(in the rows, 128 means zero)
Each row of numbers stands for one node and depends on some of the facts below. Use the named rows to name the rest.

Some facts about the nodes:
{betram braplem breplaflek breskur bribrar brogriba diflek disefes draro drefak driklal dristenar druzuk filik fludastis gafos getu godil gorul grafes greflos greplum gretrus grevage grurem guflok guzin kanor kebos kesal kiror kleklar kletrom klususte lavur lobru lunon mefa midrol paplik peplok pilas plagipas pligo plofli plokir plukles pugu raploflo rugras sarik situ skadrim skagur skiplel skisor skodon skonim skunopli stipleski stiveduk stoka storuskos sumibis tiban tiplo tofi tofil trini troplek tuklekek vabre vaklu vari vifum visel vogru votu zafimon zaflobror zamo zimaplon zipes zuro} δ 426
{bobrebo dibes dizen drafin dupomil fladugra flofek fodrekli foflapu gabrestum getalar kagru klegu klofim likel nomaklun plaklos ruflen ruvek skelagil skene soskas stoliskal stoplim tradatrul tritru vadri varuza zeki zigrok zipimul zumetum} δ 125
{brabe brada brogo budrusus dodak dravi drefer dresibun fefle fekin flaplos gobol gridefan groplen gustuk klimoskes lavogik mevaro motruplak pibru planunes plobu rakle reflik reflu refu ribraskas skaboska skinom skofu skola skupus stesker tobrisur tridafur tritril trutor zazom zogrul} δ 583
{brogrik brustom dodu druske fisterik kabri kepul kiflem klukedi kubreflo lugrel nidover nusu plefal sesik skega skekan skifis supi togro vater voflak} δ 202
{betram breskur brustom dibes drafin drefak filik gabrestum getu gobol godil gretrus kiror klimoskes klofim klususte lavogik lunon motruplak nidover pibru reflu rugras sarik stiveduk sumibis tiban tofi tritru vabre vogru zaflobror zazom} χ f
{bobrebo dizen dristenar flaplos greflos grevage groplen gustuk kabri klegu kubreflo mefa midrol plagipas pligo plokir plukles ribraskas sesik skekan skisor skunopli stipleski supi tridafur zamo zipes zogrul} χ b
{brabe brada budrusus dodu draro druske flofek gafos kagru kebos kesal klukedi lugrel pugu raploflo skadrim skega tradatrul trutor vari varuza zeki} χ e
{braplem breplaflek brogrik disefes dodak dupomil fekin fisterik fladugra foflapu getalar gridefan kletrom mevaro paplik pilas reflik refu skelagil skofu stoplim storuskos tiplo tofil vadri visel voflak votu zigrok zumetum zuro} χ d
{bribrar brogo diflek drefer fludastis gorul grurem lavur lobru skene skola stesker tobrisur trini tritril tuklekek vifum zafimon zimaplon zipimul} χ a
{brogriba dravi driklal fefle grafes kepul kiflem kleklar likel nomaklun planunes plofli rakle skifis skinom skodon skonim togro troplek vaklu vater} χ g
{dresibun druzuk fodrekli greplum guflok guzin kanor nusu peplok plaklos plefal plobu ruflen ruvek situ skaboska skagur skiplel skupus soskas stoka stoliskal} χ c
{brada} Ω brogrik
{brada reflik skupus} Ω tritru
{breplaflek grevage} Ω tradatrul
{breplaflek getalar plagipas zogrul} Ω drefer
{breskur zimaplon} Ω skofu
{breskur skinom skonim} Ω tridafur
{breskur} Ω trini
{breskur grurem vari} Ω kiror
{breskur kanor} Ω lavur
{brogo plokir} Ω gridefan
{brogo nusu skonim} Ω kleklar
{brogo grurem kagru kubreflo votu} Ω vabre
{brogriba grevage} Ω refu
{brogriba kagru lugrel} Ω tiban
{brogriba} Ω brustom
{brogriba nomaklun skega} Ω klukedi
{budrusus gafos tofi} Ω dodu
{budrusus kanor lunon} Ω dresibun
{dodak} Ω rakle
{dodak nidover zogrul} Ω reflu
{dodak} Ω bobrebo
{dravi grurem kletrom} Ω brabe
{dravi stesker} Ω trutor
{dravi plofli} Ω zamo
{druske dupomil skodon vadri} Ω kiflem
{druske skupus} Ω kepul
{druske} Ω stiveduk
{druske tuklekek voflak} Ω skunopli
{druske kesal tiplo} Ω getu
{dupomil skodon tuklekek} Ω soskas
{dupomil plagipas} Ω klimoskes
{flaplos plagipas ribraskas} Ω flofek
{flaplos skodon} Ω greflos
{gafos kanor} Ω dristenar
{gafos} Ω grafes
{getalar likel reflik skonim} Ω pilas
{getalar klususte} Ω klegu
{greplum kagru} Ω peplok
{greplum} Ω supi
{grevage kletrom} Ω betram
{grevage kesal} Ω storuskos
{grurem} Ω stoplim
{grurem plofli tofil} Ω godil
{grurem votu} Ω fladugra
{grurem kubreflo} Ω kebos
{grurem stoliskal troplek} Ω skola
{kagru plagipas} Ω raploflo
{kagru} Ω ruflen
{kanor} Ω fisterik
{kesal lugrel} Ω mefa
{kesal pibru} Ω zazom
{kletrom pibru ribraskas} Ω zaflobror
{klofim tiplo} Ω stoka
{klofim} Ω skisor
{klofim lunon} Ω mevaro
{klususte nidover skinom} Ω skelagil
{klususte} Ω guflok
{klususte} Ω skifis
{klususte tofi} Ω zumetum
{kubreflo} Ω disefes
{kubreflo likel skupus zimaplon} Ω diflek
{likel} Ω zuro
{likel midrol} Ω plefal
{lugrel zimaplon} Ω skekan
{lugrel skupus vaklu} Ω lobru
{midrol pugu zimaplon} Ω dizen
{nidover} Ω braplem
{nidover tiplo} Ω skadrim
{nidover} Ω pligo
{nomaklun tuklekek} Ω druzuk
{pibru pugu zimaplon} Ω fefle
{plagipas} Ω plaklos
{plagipas pugu vaklu} Ω tobrisur
{plagipas} Ω gustuk
{plagipas skodon tuklekek vadri vaklu} Ω vater
{plofli} Ω kabri
{plokir stoliskal tofil vaklu} Ω zipes
{pugu} Ω rugras
{reflik zafimon} Ω plukles
{ribraskas skene} Ω gorul
{skega} Ω sesik
{skene} Ω drefak
{skinom} Ω planunes
{skodon tuklekek} Ω gabrestum
{skonim} Ω ruvek
{skupus stoliskal zipimul} Ω filik
{skupus tuklekek zogrul} Ω driklal
{skupus} Ω vogru
{stesker} Ω zeki
{stesker} Ω fodrekli
{stesker tuklekek zimaplon} Ω guzin
{stesker} Ω vifum
{tofi} Ω skaboska
{tofi tofil zafimon} Ω stipleski
{tofil} Ω fludastis
{tritril} Ω paplik
{tuklekek} Ω gobol
{vari} Ω gretrus
{vari} Ω dibes
{vari} Ω foflapu
{voflak} Ω draro
{votu} Ω skiplel
{zafimon} Ω plobu
{zipimul} Ω togro
Σ 570 <- betram braplem breplaflek breskur bribrar brogo brogriba drafin dravi drefak driklal druzuk fefle fekin filik flaplos flofek fludastis fodrekli gafos getalar getu godil greflos greplum gretrus grevage gridefan grurem guflok kabri kebos kepul kesal kiflem kiror klegu klimoskes klukedi klususte kubreflo lavur lobru lunon motruplak peplok plagipas planunes plefal plofli raploflo reflu refu ribraskas ruflen rugras ruvek skaboska skadrim skekan skene skifis skinom skisor skodon skofu soskas stipleski stoka stoliskal storuskos tobrisur tofi togro tradatrul tridafur trini troplek trutor vadri vari varuza vater vifum zaflobror zeki zipes zipimul zogrul zumetum zuro
Σ 221 <- bobrebo brabe brada brogrik brustom budrusus dibes diflek disefes dizen dodak dodu draro drefer dresibun dristenar druske dupomil fisterik fladugra foflapu gabrestum gobol gorul grafes groplen gustuk guzin kagru kanor kleklar kletrom klofim lavogik likel lugrel mefa mevaro midrol nidover nomaklun nusu paplik pibru pilas plaklos pligo plobu plokir plukles pugu rakle reflik sarik sesik situ skagur skega skelagil skiplel skola skonim skunopli skupus stesker stiveduk stoplim sumibis supi tiban tiplo tofil tritril tritru tuklekek vabre vaklu visel voflak vogru votu zafimon zamo zazom zigrok zimaplon

Named rows:
midrol: 147; 106; 117; 139; 133; 129; 141; 117; 139; 126; 120; 112; 138; 128; 127; 102; 122; 157; 150; 126; 136; 123; 130; 119; 157; 146; 104; 157; 151; 99; 134; 138; 114; 113; 142; 165; 122; 158; 149; 140; 100; 141; 126; 157; 115; 165; 126; 116
driklal: 141; 113; 112; 138; 126; 111; 127; 125; 133; 125; 121; 125; 146; 104; 136; 126; 120; 145; 111; 142; 120; 149; 137; 114; 125; 131; 130; 140; 98; 151; 136; 153; 117; 130; 105; 120; 139; 109; 102; 137; 127; 126; 112; 147; 111; 84; 178; 130
betram: 146; 111; 109; 140; 124; 116; 129; 127; 136; 125; 124; 131; 144; 106; 137; 117; 119; 145; 123; 148; 118; 136; 141; 121; 126; 130; 136; 136; 96; 147; 130; 144; 114; 130; 105; 130; 140; 109; 99; 139; 122; 130; 113; 141; 110; 78; 180; 137
kletrom: 151; 106; 117; 136; 135; 125; 140; 124; 142; 117; 119; 110; 123; 124; 128; 103; 126; 142; 139; 124; 133; 128; 121; 112; 162; 146; 109; 161; 151; 105; 132; 146; 121; 115; 143; 161; 121; 161; 154; 143; 103; 140; 124; 156; 111; 174; 121; 106
druzuk: 137; 105; 108; 141; 126; 116; 125; 131; 133; 127; 120; 131; 145; 105; 138; 119; 118; 147; 113; 144; 119; 156; 129; 113; 122; 132; 132; 133; 99; 152; 135; 147; 121; 125; 104; 119; 138; 109; 99; 136; 128; 122; 114; 153; 115; 86; 168; 133
refu: 137; 133; 155; 131; 115; 104; 141; 169; 134; 137; 130; 116; 121; 105; 129; 166; 125; 81; 72; 160; 119; 151; 138; 119; 109; 105; 132; 119; 72; 150; 128; 131; 135; 135; 115; 127; 107; 112; 125; 117; 123; 143; 144; 127; 113; 110; 148; 127
tofi: 155; 108; 123; 141; 117; 115; 146; 113; 128; 128; 119; 121; 139; 118; 138; 96; 119; 151; 149; 125; 108; 159; 160; 128; 139; 139; 104; 149; 108; 116; 134; 119; 122; 118; 105; 133; 132; 116; 104; 138; 117; 131; 123; 154; 68; 118; 173; 138
tobrisur: 130; 140; 147; 133; 113; 106; 138; 164; 135; 141; 125; 122; 130; 115; 131; 170; 117; 105; 69; 152; 124; 137; 138; 115; 100; 103; 127; 120; 79; 154; 135; 106; 130; 132; 123; 123; 107; 107; 126; 110; 122; 136; 143; 127; 115; 98; 140; 139
rakle: 121; 124; 147; 133; 127; 123; 132; 163; 145; 132; 134; 112; 138; 121; 119; 167; 126; 102; 97; 153; 144; 115; 110; 106; 126; 116; 125; 114; 113; 127; 127; 139; 118; 125; 144; 166; 110; 147; 173; 115; 104; 155; 148; 128; 164; 136; 91; 118
lavogik: 123; 127; 144; 133; 125; 126; 133; 162; 145; 133; 133; 115; 139; 127; 119; 167; 122; 113; 98; 153; 143; 104; 112; 110; 121; 112; 126; 114; 114; 126; 127; 130; 113; 125; 148; 169; 106; 145; 175; 114; 101; 156; 147; 126; 162; 131; 93; 122
kagru: 140; 107; 119; 134; 131; 148; 142; 129; 146; 118; 107; 122; 117; 130; 127; 107; 122; 153; 133; 122; 132; 123; 110; 115; 165; 144; 99; 138; 145; 107; 125; 118; 122; 111; 140; 162; 136; 163; 156; 135; 98; 136; 129; 163; 109; 174; 112; 125
tiban: 139; 106; 101; 140; 137; 134; 122; 127; 149; 117; 125; 126; 144; 120; 127; 120; 121; 149; 127; 141; 138; 98; 106; 109; 144; 135; 137; 136; 136; 130; 125; 156; 103; 122; 141; 167; 136; 149; 149; 140; 104; 142; 113; 142; 153; 116; 130; 123
guflok: 137; 104; 109; 141; 127; 118; 124; 132; 134; 124; 121; 129; 141; 102; 137; 117; 121; 142; 117; 147; 114; 153; 130; 113; 126; 134; 137; 129; 97; 148; 129; 148; 122; 125; 100; 121; 141; 109; 96; 139; 127; 126; 116; 151; 113; 85; 168; 137
stoka: 138; 104; 113; 141; 126; 115; 125; 132; 133; 124; 122; 130; 141; 102; 137; 118; 120; 140; 124; 146; 117; 158; 131; 114; 128; 133; 137; 130; 97; 146; 131; 150; 121; 124; 100; 122; 140; 111; 99; 138; 128; 128; 115; 153; 114; 84; 168; 134
vifum: 147; 115; 105; 140; 126; 116; 128; 132; 137; 130; 123; 132; 134; 104; 138; 122; 119; 141; 120; 149; 116; 137; 135; 117; 123; 127; 148; 136; 97; 149; 131; 146; 117; 129; 108; 126; 135; 113; 96; 139; 123; 129; 109; 142; 114; 79; 178; 137
brogrik: 126; 120; 119; 130; 135; 130; 138; 160; 149; 138; 130; 112; 143; 116; 120; 148; 131; 106; 71; 148; 139; 91; 116; 118; 145; 126; 122; 132; 121; 129; 127; 143; 131; 122; 135; 148; 116; 169; 170; 133; 105; 150; 116; 107; 162; 136; 102; 105
plokir: 154; 119; 108; 132; 133; 147; 134; 129; 152; 112; 101; 129; 102; 133; 130; 111; 117; 161; 111; 110; 135; 84; 109; 107; 164; 141; 106; 153; 151; 120; 125; 108; 120; 118; 154; 161; 132; 154; 149; 135; 96; 127; 120; 159; 103; 177; 130; 125
skola: 134; 131; 136; 129; 126; 140; 128; 175; 158; 121; 117; 128; 97; 126; 123; 173; 121; 105; 76; 143; 137; 78; 94; 99; 128; 109; 134; 108; 114; 137; 118; 98; 122; 127; 155; 168; 113; 143; 172; 114; 96; 146; 149; 128; 148; 145; 93; 132
sarik: 138; 106; 100; 140; 139; 132; 122; 124; 148; 120; 127; 126; 145; 119; 126; 123; 120; 156; 129; 143; 139; 102; 108; 109; 141; 136; 137; 137; 138; 130; 127; 158; 102; 122; 140; 164; 137; 147; 148; 140; 105; 141; 115; 141; 157; 113; 131; 119
druske: 113; 120; 129; 132; 128; 127; 147; 140; 133; 145; 114; 106; 167; 140; 123; 136; 120; 165; 80; 107; 149; 115; 131; 121; 142; 140; 62; 147; 147; 112; 154; 104; 134; 110; 145; 136; 108; 167; 171; 115; 105; 133; 129; 138; 128; 170; 99; 113

Rows to name:
No name comes twice in this set of rows, the named rows included.
139; 106; 112; 140; 126; 119; 126; 129; 134; 130; 122; 128; 145; 103; 137; 117; 120; 143; 118; 155; 121; 155; 134; 121; 127; 133; 134; 132; 97; 145; 131; 156; 117; 127; 98; 125; 143; 111; 95; 137; 125; 128; 118; 152; 115; 88; 176; 136  skadrim
154; 111; 132; 138; 117; 106; 160; 119; 122; 135; 123; 106; 138; 111; 137; 100; 126; 127; 144; 132; 112; 186; 165; 133; 139; 136; 103; 156; 104; 114; 137; 141; 135; 118; 107; 123; 116; 131; 112; 141; 122; 136; 123; 153; 71; 138; 159; 119  getalar
135; 102; 104; 139; 141; 128; 123; 129; 146; 118; 127; 121; 149; 113; 126; 126; 125; 142; 126; 144; 139; 113; 106; 108; 148; 138; 141; 137; 134; 129; 125; 172; 107; 122; 134; 162; 136; 150; 147; 140; 109; 142; 113; 143; 157; 119; 124; 113  grafes
146; 118; 116; 135; 125; 115; 138; 135; 136; 133; 125; 123; 133; 99; 136; 125; 125; 119; 103; 155; 117; 153; 136; 123; 127; 125; 147; 138; 91; 150; 129; 161; 127; 131; 107; 120; 131; 123; 106; 141; 125; 132; 110; 135; 110; 96; 168; 124  zumetum
120; 124; 143; 138; 126; 111; 139; 163; 138; 143; 142; 105; 155; 123; 117; 158; 124; 108; 116; 158; 144; 129; 125; 112; 119; 117; 122; 120; 119; 114; 132; 145; 116; 122; 145; 164; 97; 149; 172; 116; 107; 163; 149; 127; 166; 136; 87; 116  drefer
136; 131; 116; 137; 123; 98; 138; 110; 119; 129; 100; 118; 163; 129; 139; 121; 107; 200; 89; 89; 140; 155; 149; 112; 114; 137; 85; 175; 123; 153; 168; 117; 125; 124; 135; 96; 123; 114; 109; 116; 130; 99; 116; 171; 75; 125; 171; 119  skodon
124; 117; 130; 133; 118; 122; 141; 153; 134; 148; 123; 123; 152; 109; 133; 139; 125; 123; 76; 157; 117; 137; 144; 132; 127; 124; 105; 117; 84; 143; 133; 120; 139; 123; 94; 115; 130; 124; 117; 128; 122; 136; 121; 120; 120; 93; 153; 136  klukedi
137; 139; 160; 132; 108; 100; 156; 152; 124; 149; 119; 110; 128; 128; 129; 150; 118; 121; 91; 131; 126; 157; 162; 126; 112; 113; 87; 139; 93; 128; 145; 91; 135; 125; 126; 123; 96; 114; 131; 108; 119; 135; 152; 145; 77; 145; 145; 135  flaplos
124; 106; 103; 139; 138; 135; 126; 136; 144; 123; 124; 122; 150; 117; 126; 123; 121; 145; 118; 143; 141; 125; 100; 105; 138; 137; 134; 128; 134; 132; 130; 163; 114; 117; 138; 153; 135; 158; 152; 136; 109; 138; 116; 148; 162; 123; 106; 117  plaklos
140; 108; 97; 140; 139; 134; 123; 133; 149; 119; 126; 126; 136; 117; 129; 116; 123; 145; 134; 144; 134; 99; 105; 107; 146; 137; 143; 136; 136; 124; 123; 156; 109; 122; 139; 165; 131; 149; 146; 143; 105; 143; 117; 141; 153; 124; 126; 120  diflek
139; 107; 99; 141; 140; 129; 124; 129; 146; 121; 129; 124; 148; 117; 127; 117; 122; 149; 133; 142; 137; 108; 111; 108; 140; 136; 139; 139; 138; 126; 129; 164; 108; 121; 141; 159; 130; 147; 146; 141; 108; 143; 115; 143; 157; 120; 123; 116  gorul
154; 111; 123; 139; 120; 112; 147; 117; 126; 132; 118; 119; 133; 117; 138; 99; 118; 151; 143; 131; 113; 161; 161; 128; 139; 137; 105; 156; 112; 118; 136; 127; 124; 120; 109; 127; 129; 118; 101; 139; 119; 130; 122; 154; 72; 128; 178; 132  grevage
133; 120; 107; 140; 136; 118; 137; 114; 132; 125; 113; 111; 161; 139; 128; 113; 113; 193; 124; 97; 153; 119; 124; 109; 135; 143; 98; 170; 162; 120; 154; 128; 113; 116; 164; 141; 114; 153; 155; 125; 109; 124; 119; 162; 120; 161; 120; 109  tuklekek
140; 135; 167; 134; 106; 102; 158; 154; 125; 145; 123; 107; 124; 124; 130; 144; 120; 110; 102; 138; 119; 168; 164; 131; 116; 115; 90; 135; 89; 121; 140; 92; 135; 124; 120; 129; 97; 113; 130; 111; 117; 140; 155; 141; 76; 147; 146; 136  ribraskas

Now the same nodes, written a new way:
Some nodes and their rows:
filik: 160; 160; 80; 108; 76; 171; 119; 76; 136; 145; 98; 159; 113; 105
budrusus: 169; 187; 136; 92; 66; 136; 76; 104; 159; 177; 142; 153; 65; 126
grevage: 164; 174; 111; 91; 80; 153; 112; 106; 152; 157; 90; 158; 116; 95
dupomil: 77; 170; 120; 30; 128; 168; 71; 72; 166; 149; 130; 169; 99; 144
kabri: 163; 170; 86; 107; 81; 144; 115; 75; 127; 152; 106; 151; 124; 114
zazom: 157; 175; 105; 104; 55; 144; 82; 72; 144; 167; 164; 160; 82; 139
greflos: 145; 165; 89; 96; 77; 158; 120; 77; 147; 143; 106; 165; 139; 113
tofi: 172; 174; 103; 87; 77; 158; 110; 101; 151; 153; 86; 155; 105; 87
reflu: 177; 165; 113; 114; 58; 131; 109; 76; 133; 158; 122; 154; 127; 98
diflek: 137; 173; 89; 90; 73; 152; 99; 84; 171; 155; 127; 151; 67; 145
kesal: 159; 169; 110; 85; 81; 155; 111; 93; 153; 150; 86; 160; 113; 93
soskas: 147; 158; 92; 71; 117; 160; 108; 54; 154; 135; 101; 159; 145; 122
peplok: 167; 156; 88; 108; 84; 156; 123; 72; 152; 145; 93; 168; 117; 114
skola: 137; 162; 107; 138; 78; 159; 81; 73; 137; 157; 141; 150; 59; 149
kanor: 161; 184; 109; 70; 82; 153; 94; 100; 180; 167; 123; 165; 66; 136
stoliskal: 158; 151; 92; 111; 148; 206; 92; 84; 129; 144; 67; 149; 89; 105
vaklu: 109; 175; 105; 60; 94; 205; 67; 87; 138; 154; 130; 189; 72; 124
greplum: 166; 166; 104; 102; 93; 161; 114; 91; 154; 145; 79; 167; 106; 105
midrol: 146; 190; 104; 76; 78; 162; 87; 108; 168; 168; 127; 159; 71; 132
rakle: 156; 169; 96; 96; 53; 144; 86; 74; 135; 182; 172; 170; 82; 130

Rows to name:
No name comes twice in this set of rows, the named rows included.
136; 177; 75; 54; 100; 166; 88; 62; 161; 153; 151; 150; 97; 145  gabrestum
120; 161; 94; 106; 98; 174; 93; 105; 153; 173; 111; 158; 34; 130  votu
147; 186; 107; 73; 90; 160; 79; 92; 145; 160; 125; 158; 65; 138  lugrel
155; 181; 139; 102; 87; 158; 70; 92; 148; 165; 135; 168; 61; 135  skupus
158; 160; 80; 78; 66; 154; 122; 77; 139; 162; 113; 173; 126; 94  driklal
146; 178; 69; 66; 100; 159; 97; 75; 164; 165; 147; 141; 92; 150  bobrebo
119; 156; 71; 80; 112; 154; 100; 71; 161; 174; 136; 142; 68; 148  fladugra
159; 165; 81; 109; 77; 158; 124; 86; 145; 152; 98; 157; 123; 108  stipleski
112; 174; 115; 68; 95; 141; 82; 87; 151; 166; 127; 164; 68; 141  voflak
166; 167; 97; 78; 76; 166; 113; 97; 138; 167; 97; 168; 107; 78  brogriba
174; 165; 112; 128; 61; 132; 111; 84; 133; 165; 121; 149; 123; 106  tridafur
176; 155; 114; 130; 70; 132; 111; 67; 137; 154; 113; 164; 123; 114  skaboska
157; 160; 84; 101; 73; 156; 122; 74; 148; 144; 99; 165; 123; 108  raploflo
136; 179; 106; 84; 83; 157; 92; 101; 175; 156; 116; 150; 59; 133  zafimon
151; 174; 87; 75; 122; 182; 79; 92; 157; 165; 118; 139; 55; 132  kagru

